Here is a tiny trained network, its code and every weight. The questions are about switching its units off for an input and a target symbol, where a switched-off unit gives its printed mean instead of its output.

import numpy as np


def w(rows, s, z=0):
    codes = np.array(rows[::2]) - 128.0
    scale = np.full(codes.shape[1], s)
    scale[-1] = z or s
    return codes * scale


def f(y):
    return np.maximum(y, 0)


def softmax(a):
    e = np.exp(a - a.max(-1, keepdims=True))
    return e / e.sum(-1, keepdims=True)


def log_softmax(a):
    a = a - a.max(-1, keepdims=True)
    return a - np.log(np.exp(a).sum(-1, keepdims=True))


def net(x, mask):
    ids = ['βγεηθλμξστφψω'.index(c) for c in x.split()]
    T = len(ids)
    res = E[ids] + P[:T]
    u = 0
    for l in range(2):
        r = res
        for j in range(3):
            rows = slice(2 * j, 2 * j + 2)
            q, k, v = (r @ M[l][rows].T for M in (Q, K, V))
            z = softmax(np.where(np.tri(T) > 0, q @ k.T / 2**0.5, -1e9)) @ v
            o = O[l][rows]
            res = res + np.where(mask[u + j], z, o[:, -1]) @ o[:, :-1]
        u += 3
        y = f(res @ A[l][:, :-1].T + A[l][:, -1])
        res = res + np.where(mask[u : u + 8], y, B[l][:, -1]) @ B[l][:, :-1]
        u += 8
    return log_softmax(res[-1] @ U[:, :-1].T + U[:, -1])


Q, K, V, O, A, B = {}, {}, {}, {}, {}, {}
E = w([
[108,164,206,98,146,121,107,99],'β',
[164,147,121,61,97,63,154,138],'γ',
[64,100,216,186,149,98,118,155],'ε',
[210,159,156,183,81,111,110,135],'η',
[225,180,107,121,112,173,105,62],'θ',
[155,125,150,121,135,145,121,199],'λ',
[117,46,184,250,56,132,118,106],'μ',
[44,118,179,63,170,91,152,141],'ξ',
[43,137,82,168,177,142,165,91],'σ',
[71,160,166,85,104,47,167,56],'τ',
[94,89,153,164,159,97,145,206],'φ',
[173,162,74,118,162,138,141,137],'ψ',
[155,186,200,173,124,125,104,127],'ω',
],0.014)
P = w([
[162,87,145,79,153,149,194,128],'0',
[139,109,135,180,184,68,154,99],'1',
[90,171,113,118,94,106,122,139],'2',
[128,167,176,115,136,231,140,110],'3',
[132,100,132,181,184,45,161,110],'4',
[85,162,74,117,76,105,97,143],'5',
[71,151,196,132,115,242,147,124],'6',
[161,98,130,180,185,52,161,117],'7',
[74,167,77,115,79,88,69,140],'8',
[79,144,212,121,104,253,129,122],'9',
[182,99,122,182,179,59,159,120],'10',
[49,175,69,125,79,78,81,130],'11',
],0.016)
Q[0] = w([
[82,154,123,152,130,143,161,254],'L0H0',
[69,118,86,112,157,116,133,122],'L0H0',
[181,90,47,133,205,5,121,86],'L0H1',
[153,73,101,112,121,64,102,93],'L0H1',
[154,73,118,153,167,49,227,111],'L0H2',
[103,131,78,183,142,90,113,95],'L0H2',
],0.0078)
K[0] = w([
[81,137,140,154,102,100,148,167],'L0H0',
[111,164,84,107,137,141,157,147],'L0H0',
[179,113,156,128,162,159,247,135],'L0H1',
[149,137,170,170,126,125,221,86],'L0H1',
[161,38,156,77,123,139,189,166],'L0H2',
[169,109,154,146,130,125,124,102],'L0H2',
],0.012)
V[0] = w([
[58,131,149,136,92,111,121,115],'L0H0',
[119,155,145,116,158,122,134,115],'L0H0',
[47,131,190,213,200,95,139,113],'L0H1',
[96,142,85,135,83,2,154,184],'L0H1',
[126,86,152,124,93,111,187,74],'L0H2',
[145,99,121,93,168,163,177,191],'L0H2',
],0.0087)
O[0] = w([
[117,112,186,28,172,116,82,78,169],'L0H0',
[192,171,171,147,67,92,138,147,124],'L0H0',
[18,166,115,146,89,111,206,153,233],'L0H1',
[121,255,102,171,225,135,99,176,169],'L0H1',
[139,48,92,84,122,96,146,87,253],'L0H2',
[202,95,161,157,133,193,190,107,80],'L0H2',
],0.0078,0.0037)
A[0] = w([
[106,147,119,119,139,68,119,63,234],'L0N0',
[174,157,90,105,144,91,127,62,220],'L0N1',
[107,149,156,143,151,85,135,115,174],'L0N2',
[109,101,99,153,84,101,119,121,147],'L0N3',
[107,101,130,115,98,182,92,88,106],'L0N4',
[149,214,191,165,131,94,155,102,255],'L0N5',
[111,130,82,123,201,138,101,123,254],'L0N6',
[134,159,114,12,106,123,158,77,150],'L0N7',
],0.011,0.0036)
B[0] = w([
[206,144,133,185,130,148,89,174,241],'L0N0',
[47,118,132,183,143,101,147,164,192],'L0N1',
[179,120,62,101,130,145,111,139,213],'L0N2',
[135,204,123,88,204,110,122,135,216],'L0N3',
[124,168,178,162,122,75,110,2,157],'L0N4',
[122,62,120,140,96,164,157,122,255],'L0N5',
[167,52,188,140,64,149,59,141,173],'L0N6',
[106,56,121,148,180,198,56,115,175],'L0N7',
],0.008,0.0088)
Q[1] = w([
[156,43,50,133,146,33,184,114],'L1H0',
[223,121,102,133,197,53,111,70],'L1H0',
[160,76,92,107,153,61,160,110],'L1H1',
[182,20,152,203,109,77,151,173],'L1H1',
[227,26,49,107,121,2,139,141],'L1H2',
[200,84,27,152,163,183,121,161],'L1H2',
],0.0076)
K[1] = w([
[166,64,161,108,141,179,234,89],'L1H0',
[146,47,152,122,114,195,248,60],'L1H0',
[121,132,196,115,171,188,196,98],'L1H1',
[155,97,131,91,106,131,213,123],'L1H1',
[132,1,186,173,115,164,235,115],'L1H2',
[114,111,143,156,113,112,138,104],'L1H2',
],0.0098)
V[1] = w([
[186,169,144,131,25,100,198,206],'L1H0',
[63,112,76,165,240,50,172,97],'L1H0',
[133,99,81,150,123,141,195,43],'L1H1',
[127,107,106,123,184,250,132,155],'L1H1',
[178,167,62,255,166,114,98,94],'L1H2',
[66,136,205,176,120,121,151,100],'L1H2',
],0.0099)
O[1] = w([
[78,12,117,133,175,126,74,55,89],'L1H0',
[255,101,93,155,34,146,143,186,114],'L1H0',
[139,175,136,83,121,144,48,149,195],'L1H1',
[50,151,244,140,86,89,137,181,143],'L1H1',
[143,86,172,76,85,47,117,88,254],'L1H2',
[59,122,200,117,101,205,163,94,166],'L1H2',
],0.0091,0.0066)
A[1] = w([
[84,177,123,121,159,154,194,98,2],'L1N0',
[124,111,147,136,198,171,154,97,120],'L1N1',
[194,161,118,156,160,97,122,129,83],'L1N2',
[69,147,134,109,115,156,245,144,36],'L1N3',
[84,122,104,119,134,117,91,137,159],'L1N4',
[119,82,147,133,115,191,175,111,71],'L1N5',
[104,154,121,176,106,139,96,106,207],'L1N6',
[123,191,105,170,106,109,118,186,114],'L1N7',
],0.012,0.0031)
B[1] = w([
[164,241,211,10,178,150,150,97,148],'L1N0',
[60,138,141,193,173,41,108,212,198],'L1N1',
[151,178,85,38,182,99,178,120,180],'L1N2',
[189,172,14,215,109,86,19,25,178],'L1N3',
[109,124,132,124,70,167,109,164,198],'L1N4',
[122,99,68,95,123,104,255,120,198],'L1N5',
[180,140,118,83,138,149,119,246,217],'L1N6',
[32,56,92,110,178,171,88,64,254],'L1N7',
],0.0078,0.009)
U = w([
[136,194,172,83,151,70,173,128,160],'β',
[237,108,143,127,213,162,132,173,236],'γ',
[116,142,32,101,120,2,184,124,75],'ε',
[169,38,138,156,201,121,102,57,50],'η',
[151,111,228,118,108,163,113,61,139],'θ',
[129,154,183,167,181,126,166,195,42],'λ',
[110,65,144,74,84,149,227,78,245],'μ',
[127,150,149,160,157,152,129,80,95],'ξ',
[114,127,100,172,30,96,97,122,209],'σ',
[89,117,155,126,32,172,88,218,198],'τ',
[158,111,121,213,136,99,192,206,2],'φ',
[201,126,186,179,124,88,160,181,157],'ψ',
[66,131,164,106,138,111,200,93,30],'ω',
],0.007,0.0019)

Each question gives the input, a string of symbols that net reads in full, and the target symbol t.
The units are the heads (2 rows each of Q, K, V and O) and the neurons (one row each of A and B). Each row of codes is followed by its name. A weight is (code - 128) times the scale printed after its matrix; where a second scale follows, it is the last column's (O, A, B and U).
mask holds one flag per unit, layer by layer, with each layer's heads first. A switched-off unit (its flag False) gives its mean, the last column of its rows in O or B, instead of its output. The means were averaged over made-up inputs and are rounded, as every weight is.
A unit's drop is (log p(t) with every unit on - log p(t) with that unit switched off) / (log p(t) with every unit on - log p(t) with every unit switched off).
The circuit of an input: a set's keep is (log p(t) with only the set's units on - log p(t) with every unit switched off) / (log p(t) with every unit on - log p(t) with every unit switched off). Starting from the 12 units with the biggest drops (on a tie, the unit counted first), units are removed one at a time, each time the one whose removal leaves the highest keep (on an exact tie, the one counted first), for as long as the keep stays at least 0.8.
units of the circuit, in order: the units of the circuit, biggest drop first
unit that matters most: the unit with the biggest drop
top k neurons: the k neurons with the biggest drops, biggest first
input μ β θ τ, target θ: units of the circuit, in order => [L0H1; L0N7; L1H1]
input θ σ ε μ γ η η η, target β: units of the circuit, in order => [L0H1; L0N7; L1H0]
input μ θ μ μ, target μ: top 2 neurons => [L1N5; L0N0]
input η ε ω η γ, target η: units of the circuit, in order => [L1H0; L0H0]
input η σ γ η η θ μ ω, target η: units of the circuit, in order => [L1H0; L0H2]
input η σ ψ μ σ, target η: unit that matters most => L0H0
input γ ε η μ μ ξ η μ, target ψ: top 3 neurons => [L0N7; L0N1; L1N7]
input θ μ η β μ η μ η γ, target τ: units of the circuit, in order => [L0N7; L1N4]
input μ μ μ μ ξ η μ μ σ τ, target σ: units of the circuit, in order => [L0N5; L1H0; L1N3]
input μ μ ε μ μ ξ μ λ μ, target ε: units of the circuit, in order => [L0N3; L0H2; L1H1; L0H1]
input μ μ μ μ σ θ φ μ θ μ, target θ: top 3 neurons => [L0N7; L0N0; L0N4]
input μ μ μ μ μ μ σ, target μ: units of the circuit, in order => [L1N5; L1H2]
input λ γ θ τ μ θ η ω μ η, target μ: units of the circuit, in order => [L1H1; L0N5; L0N0; L1N5]
input σ θ λ η ω, target τ: unit that matters most => L1H1
input β μ γ γ γ, target ξ: top 3 neurons => [L0N3; L0N7; L1N3]
input γ μ μ ξ μ β θ μ μ μ, target μ: top 2 neurons => [L0N3; L0N5]
input η μ τ σ, target τ: units of the circuit, in order => [L0N6; L0N7; L1H0]
input λ θ ε θ, target ε: top 3 neurons => [L1N3; L1N5; L0N0]
input θ η η θ ξ σ μ ω ε μ, target ε: top 3 neurons => [L1N3; L1N5; L0N0]
input θ γ μ ψ θ μ μ ξ τ θ ψ, target β: unit that matters most => L0H1
input ω ε μ ω, target μ: top 2 neurons => [L0N5; L1N5]
input ε μ ω λ η, target φ: top 2 neurons => [L0N3; L0N5]
input η μ γ η ω η η μ θ μ, target θ: top 3 neurons => [L0N7; L0N4; L0N1]
input β ε σ μ, target σ: top 2 neurons => [L1N3; L0N7]
input φ β ω θ η λ μ, target λ: top 2 neurons => [L0N5; L1N1]
input θ ψ ω μ, target ω: top 2 neurons => [L0N0; L1N5]
input μ ω η μ, target η: units of the circuit, in order => [L1H0]
